Each row has a name. Each piece below is followed by the name of the row it came from, unless a question asks for something else. Each question is about the rows just above it. Places in a row count from 1.

j_117: [ 91 133 143 131 158]
j_893: [110 111 146 123 145]
j_912: [142 158 133  91 131]
j_553: [ 68 214 207  84 135]
j_748: [ 91 132 143 131 158]
j_17: [126 113 128 142 136]
j_638: [110 111 146 168 145]
Table of tags by key:
[111] -> j_27
[110] -> j_475
[91] -> j_596
Join j_638 by its entry at place 1: : j_475
How many entries does [ 68 214 207  84] have? : 4
[168] is at row and place : j_638, 4
Which row holds these entries in another order? [ 91 131 133 143 158] : j_117
Where in the named rows is [128]? : j_17, 3

j_65: [ 74  67 220 137 147 190 201 130 149 101 172  76 113]
j_850: [ 86  67 220 137 125 212 227 144 157  99 172  91 113]
j_752: [ 74  67 221 134 134 212 223 144 154 101 172  94  92]
j_471: [ 74  61 220 137 125 212 201 144 154 102 172  76 113]
j_995: [ 74  63 220 137 125 212 201 144 154 101 172  76 113]
j_327: [172  86 112  67  99  91 137 144 212 227 125 157 220]
j_147: [ 74  67 220 137 146 192 201 131 149 101 172  76 113]
j_917: [ 74  67 220 134 135 212 221 144 154 101 172  93 113]
j_726: [ 74  55 220 157 125 212 196 144 154 105 172  70 113]
j_563: [ 87  67 220 137 125 212 227 144 158 100 172  91 113]
Row and place of [93] in the named rows: : j_917, 12
Count the entries of [ 74  67 220 137 146 192 201]: : 7
[87] is at row and place : j_563, 1
[ 99 212 144 220 172  86 137 125  67 157  91 113 227] is which row reordered? : j_850

j_435: [ 99 144  97 114 108  47 146  72  26 109  40  37  39  73  93 106  80  62
 103]
j_142: [ 26 146  63 103  80 109 114 108  73  72  93  39  40  97 106  37  99  47
 144]
j_756: [166 111 141  93 155  89  62  64  89 128 119 185 173 107 142 187  90 156
  76]
j_713: [ 94  87  68 154  76  68 115 112 125  68 139 100 145 157  83 102  77  76
 145]
j_708: [ 73  99  97 106  62 110 144  39 114  40  37  47 108  80  26 103 146  93
  72]
j_969: [161  91 137  82 145  82  51  50  77 116 127 177 170 105 128 179  71 151
  80]
j_208: [143 109 135 112 135 113 102 101 113 124 133 148 146 122 127 148 106 140
 114]
j_509: [ 51 157  71 142  89 111 144 144 121  89  91  61  68 122 114  60 129  62
 136]
Put [ 26  37  39  40  47  63  72  73  80  93  97  99 103 106 108 109 114 144
 146] back in order: which row is it? : j_142
Table of tags by key:
[88] -> j_360
[145] -> j_53
[157] -> j_348
[68] -> j_884
[146] -> j_232
[69] -> j_164
[109] -> j_807
[87] -> j_370
Join j_713 by its entry at place 2: : j_370
Put [109  40  37  39  73  93 106  80  62 103  99 144  97 114 108  47 146  72
  26] back in order: which row is it? : j_435
How many entries does [ 26 146  63 103  80 109 114 108  73] have? : 9
How many entries does [143 109 135] have? : 3

j_365: [177  77  86 110  89 171 107 151 103 165  84  91 155  64 101  93 211]
j_907: [177  77  86 110  89 171 107 151 103 165  84 204 119 152 197  85 124]
j_259: [177  77  86 110  89 171 107 151 103 165  84  91 155  64 101  93 144]
j_134: [177  77  86 110  89 171 107 151 108 165  84  91 155  64 153 154 144]
tags:
[119] -> j_242
[120] -> j_822
[86] -> j_712
[85] -> j_429
[155] -> j_423
[177] -> j_51
Join j_907 by its entry at place 13: : j_242
find: [177  77  86 110  89 171 107 151 103 165  84 204 119 152 197  85 124] : j_907
Count the entries of [177  77  86 110  89]: : 5
Number of entries in [177  77  86 110  89 171 107 151 103]: : 9
find: [177  77  86 110  89 171 107 151 103 165  84  91 155  64 101  93 211] : j_365
Count the entries of [177  77  86 110  89 171 107 151 103 165  84 204 119 152 197]: : 15
Number of entries in [177  77  86 110  89 171]: : 6

j_847: [197 111 185 204 132  68  35 188 228 197  61 129 166 142 208 148 166  88
 186  45 104  52  90  71  52 201  68  61 137 127  89 186 194 193  35]
j_889: [159 137 162 152  84 115 109 134 138  74 175  73 196 102  93  69 122  94
 168 111  85 161 159 100 126  97 171 141 148  81 167  74  85  77 111]
j_580: [156 120 164  70 133 125 149 161 115  81 120 130 112 123  93 126 162 137
  69 158 136 151 193 158 150  71 151 146 191 134 127  92  98  86 147]
tags:
[110] -> j_103
[112] -> j_943
[94] -> j_853
[93] -> j_60
[35] -> j_705
[111] -> j_931
Look up the entry of j_889 at place 35 in the table: : j_931
Where do [197 111 185 204 132  68  35 188 228 197  61 129 166 142 208 148 166  88
 186  45 104  52  90  71  52 201  68  61 137 127  89 186 194 193  35] appear? : j_847

j_727: [159 102 102 130 148 116 102 158 126 142 130 150 137 117 142 135 126  91]
j_916: [158 102 101 129 148 116 102 158 125 119 130 150 137 117 142 135 126  90]
j_143: [158 102  98 130 148 112 102 152 132 151 129 143 136 115 141 139 122  86]
j_975: [157  90 131 159 159 115 118 165 158 165 119 154 133 107 140 146 154  80]
j_387: [150 102 102 158 116 130 126  90 101 135 158 125 142 137 117 141 129 148]
j_710: [130  81 118 166 156 113 141 176 165 149 138 125 156 120 139 104 162  69]
j_277: [157 101 107 131 149 122 104 166 113 126 131 162 140 121 141 129 134 101]
j_827: [156 113  55 126 143 136  69 153  91 138 130 159 137 117 133 158 128  96]
Count the entries of [130  81 118 166 156]: : 5
Which row holds these entries in another order? [ 69  81 104 113 118 120 125 130 138 139 141 149 156 156 162 165 166 176] : j_710
[ 90 101 102 102 116 117 119 125 126 129 130 135 137 142 148 150 158 158] is which row reordered? : j_916
Where do [158 102 101 129 148 116 102 158 125 119 130 150 137 117 142 135 126  90] appear? : j_916
find: [150 102 102 158 116 130 126  90 101 135 158 125 142 137 117 141 129 148] : j_387

